Below is a small trained network, with its code and all its weights. Each question gives an input and a target symbol and asks what happens when units are switched off, that is, made to give their printed mean instead of their output.

import numpy as np


def w(rows, s, z=0):
    codes = np.array(rows[::2]) - 128.0
    scale = np.full(codes.shape[1], s)
    scale[-1] = z or s
    return codes * scale


def norm(h):
    return h / np.sqrt((h * h).mean(-1, keepdims=True) + 1e-5)


def f(y):
    return y / 2 * (1 + np.tanh(0.7978845608 * (y + 0.044715 * y**3)))


def softmax(a):
    e = np.exp(a - a.max(-1, keepdims=True))
    return e / e.sum(-1, keepdims=True)


def log_softmax(a):
    a = a - a.max(-1, keepdims=True)
    return a - np.log(np.exp(a).sum(-1, keepdims=True))


def net(x, mask):
    ids = ['αβγδεζηθλμξπτφψω'.index(c) for c in x.split()]
    T = len(ids)
    res = E[ids] + P[:T]
    u = 0
    for l in range(2):
        r = norm(res)
        for j in range(2):
            rows = slice(3 * j, 3 * j + 3)
            q, k, v = (r @ M[l][rows].T for M in (Q, K, V))
            z = softmax(np.where(np.tri(T) > 0, q @ k.T / 3**0.5, -1e9)) @ v
            o = O[l][rows]
            res = res + np.where(mask[u + j], z, o[:, -1]) @ o[:, :-1]
        u += 2
        y = f(norm(res) @ A[l][:, :-1].T + A[l][:, -1])
        res = res + np.where(mask[u : u + 4], y, B[l][:, -1]) @ B[l][:, :-1]
        u += 4
    return log_softmax(norm(res)[-1] @ U[:, :-1].T + U[:, -1])


Q, K, V, O, A, B = {}, {}, {}, {}, {}, {}
E = w([
[230,129,77],'α',
[103,186,177],'β',
[105,145,80],'γ',
[170,121,109],'δ',
[157,23,157],'ε',
[115,106,239],'ζ',
[182,121,108],'η',
[118,114,237],'θ',
[71,94,84],'λ',
[72,126,85],'μ',
[3,130,110],'ξ',
[165,185,168],'π',
[110,111,250],'τ',
[141,32,151],'φ',
[100,188,183],'ψ',
[78,114,113],'ω',
],0.02)
P = w([
[5,154,170],'0',
[86,2,130],'1',
[113,29,145],'2',
[129,49,166],'3',
[148,72,172],'4',
[161,86,180],'5',
[179,127,158],'6',
[165,131,177],'7',
[174,140,170],'8',
[142,174,167],'9',
[178,170,170],'10',
[188,141,162],'11',
],0.0053)
Q[0] = w([
[12,101,85],'0.h1',
[98,83,115],'0.h1',
[150,168,4],'0.h1',
[122,127,92],'0.h2',
[139,131,88],'0.h2',
[89,120,121],'0.h2',
],0.017)
K[0] = w([
[28,74,122],'0.h1',
[112,93,127],'0.h1',
[91,139,4],'0.h1',
[103,126,102],'0.h2',
[102,135,87],'0.h2',
[106,110,130],'0.h2',
],0.02)
V[0] = w([
[228,58,193],'0.h1',
[42,211,137],'0.h1',
[96,118,27],'0.h1',
[155,42,142],'0.h2',
[158,151,49],'0.h2',
[78,254,140],'0.h2',
],0.0063)
O[0] = w([
[254,143,70,223],'0.h1',
[49,161,169,123],'0.h1',
[54,58,157,4],'0.h1',
[62,121,98,219],'0.h2',
[205,157,94,5],'0.h2',
[200,127,190,35],'0.h2',
],0.0083,0.0026)
A[0] = w([
[198,198,198,78],'0.n1',
[214,35,90,169],'0.n2',
[171,130,242,2],'0.n3',
[254,114,193,33],'0.n4',
],0.011,0.0016)
B[0] = w([
[82,179,99,195],'0.n1',
[252,117,97,253],'0.n2',
[35,141,186,181],'0.n3',
[18,107,232,220],'0.n4',
],0.014,0.007)
Q[1] = w([
[154,136,126],'1.h1',
[102,92,81],'1.h1',
[125,135,137],'1.h1',
[139,183,7],'1.h2',
[48,224,124],'1.h2',
[245,220,227],'1.h2',
],0.017)
K[1] = w([
[155,151,130],'1.h1',
[116,97,74],'1.h1',
[116,125,141],'1.h1',
[166,171,21],'1.h2',
[95,248,86],'1.h2',
[246,194,230],'1.h2',
],0.019)
V[1] = w([
[100,64,68],'1.h1',
[95,198,81],'1.h1',
[155,25,167],'1.h1',
[138,107,69],'1.h2',
[139,86,23],'1.h2',
[254,224,187],'1.h2',
],0.017)
O[1] = w([
[143,186,101,123],'1.h1',
[224,168,206,69],'1.h1',
[45,105,39,202],'1.h1',
[114,132,195,53],'1.h2',
[110,142,251,3],'1.h2',
[221,166,65,52],'1.h2',
],0.015,0.0043)
A[1] = w([
[155,240,121,62],'1.n1',
[249,201,117,218],'1.n2',
[175,34,211,5],'1.n3',
[165,129,66,25],'1.n4',
],0.012,0.0026)
B[1] = w([
[203,207,152,169],'1.n1',
[64,79,202,253],'1.n2',
[118,251,242,155],'1.n3',
[118,134,69,176],'1.n4',
],0.016,0.0065)
U = w([
[144,129,119,115],'α',
[133,121,111,3],'β',
[155,166,194,141],'γ',
[162,173,205,172],'δ',
[133,123,125,38],'ε',
[136,132,135,41],'ζ',
[163,122,98,126],'η',
[23,77,119,246],'θ',
[141,122,120,42],'λ',
[143,130,130,87],'μ',
[64,111,151,119],'ξ',
[140,131,127,64],'π',
[138,85,5,176],'τ',
[137,128,126,51],'φ',
[130,121,123,8],'ψ',
[111,132,158,70],'ω',
],0.014,0.0044)

Each question gives the input, a string of symbols that net reads in full, and the target symbol t.
The units are the heads (3 rows each of Q, K, V and O) and the neurons (one row each of A and B). Each row of codes is followed by its name. A weight is (code - 128) times the scale printed after its matrix; where a second scale follows, it is the last column's (O, A, B and U).
mask holds one flag per unit, layer by layer, with each layer's heads first. A switched-off unit (its flag False) gives its mean, the last column of its rows in O or B, instead of its output. The means were averaged over made-up inputs and are rounded, as every weight is.
A unit's drop is (log p(t) with every unit on - log p(t) with that unit switched off) / (log p(t) with every unit on - log p(t) with every unit switched off).
top k neurons: the k neurons with the biggest drops, biggest first
k most important neurons of layer l: the k neurons of layer l with the biggest drops, biggest first
which heads matter: for each layer, one digit per head in row order, 1 if its drop is at least 0.15 and else 0, layers parted by /
drop when u is switched off: that unit's drop, to one decimal
input φ α ε ψ β θ ψ φ ψ θ β ε, target δ: which heads matter	00 / 10
input ψ β ψ, target δ: top 4 neurons	[0.n4; 0.n1; 0.n2; 1.n1]
input λ α ε ω ζ ψ ε φ, target τ: top 2 neurons	[0.n4; 1.n4]
input ψ μ ε γ β ε ε η, target τ: which heads matter	00 / 10
input ψ β τ ε δ ε ε δ, target τ: top neuron	[0.n4]
input ε ψ ξ β ε, target δ: which heads matter	00 / 00
input φ ε ε, target τ: top 2 neurons	[0.n2; 0.n4]
input ψ ε β η, target δ: which heads matter	10 / 01
input θ ψ β ψ, target δ: 2 most important neurons of layer 0	[0.n1; 0.n4]
input θ ε λ ε β, target τ: which heads matter	00 / 01
input ε β φ, target δ: which heads matter	11 / 01
input ε ω ε ψ ξ ψ ψ ε ψ β φ, target δ: which heads matter	00 / 10
input ε ε ζ β η, target δ: which heads matter	11 / 01
input ψ ζ ψ λ ψ φ ε φ η α ε ψ, target τ: which heads matter	00 / 01
input ε π ε ε η, target τ: top 3 neurons	[0.n4; 0.n2; 1.n4]
input ξ ε ε γ ε δ, target τ: which heads matter	10 / 10
input ε ψ λ ε ε, target τ: top 2 neurons	[0.n1; 0.n2]
input τ η λ ψ ψ μ ε ψ β β β, target δ: 2 most important neurons of layer 0	[0.n4; 0.n1]
input φ β ε φ β ψ η ε φ, target τ: most important neuron of layer 0	[0.n2]
input η λ β β, target δ: 2 most important neurons of layer 1	[1.n1; 1.n2]
input β α τ ε ε ε π β β β α, target δ: drop when 0.h1 is switched off	0.2
input λ ε ε μ ε π ε π, target τ: drop when 0.n4 is switched off	0.2
input λ α π, target τ: drop when 0.h1 is switched off	0.7
input η β λ θ γ φ ε ε ε ε ψ, target τ: drop when 0.h1 is switched off	0.0
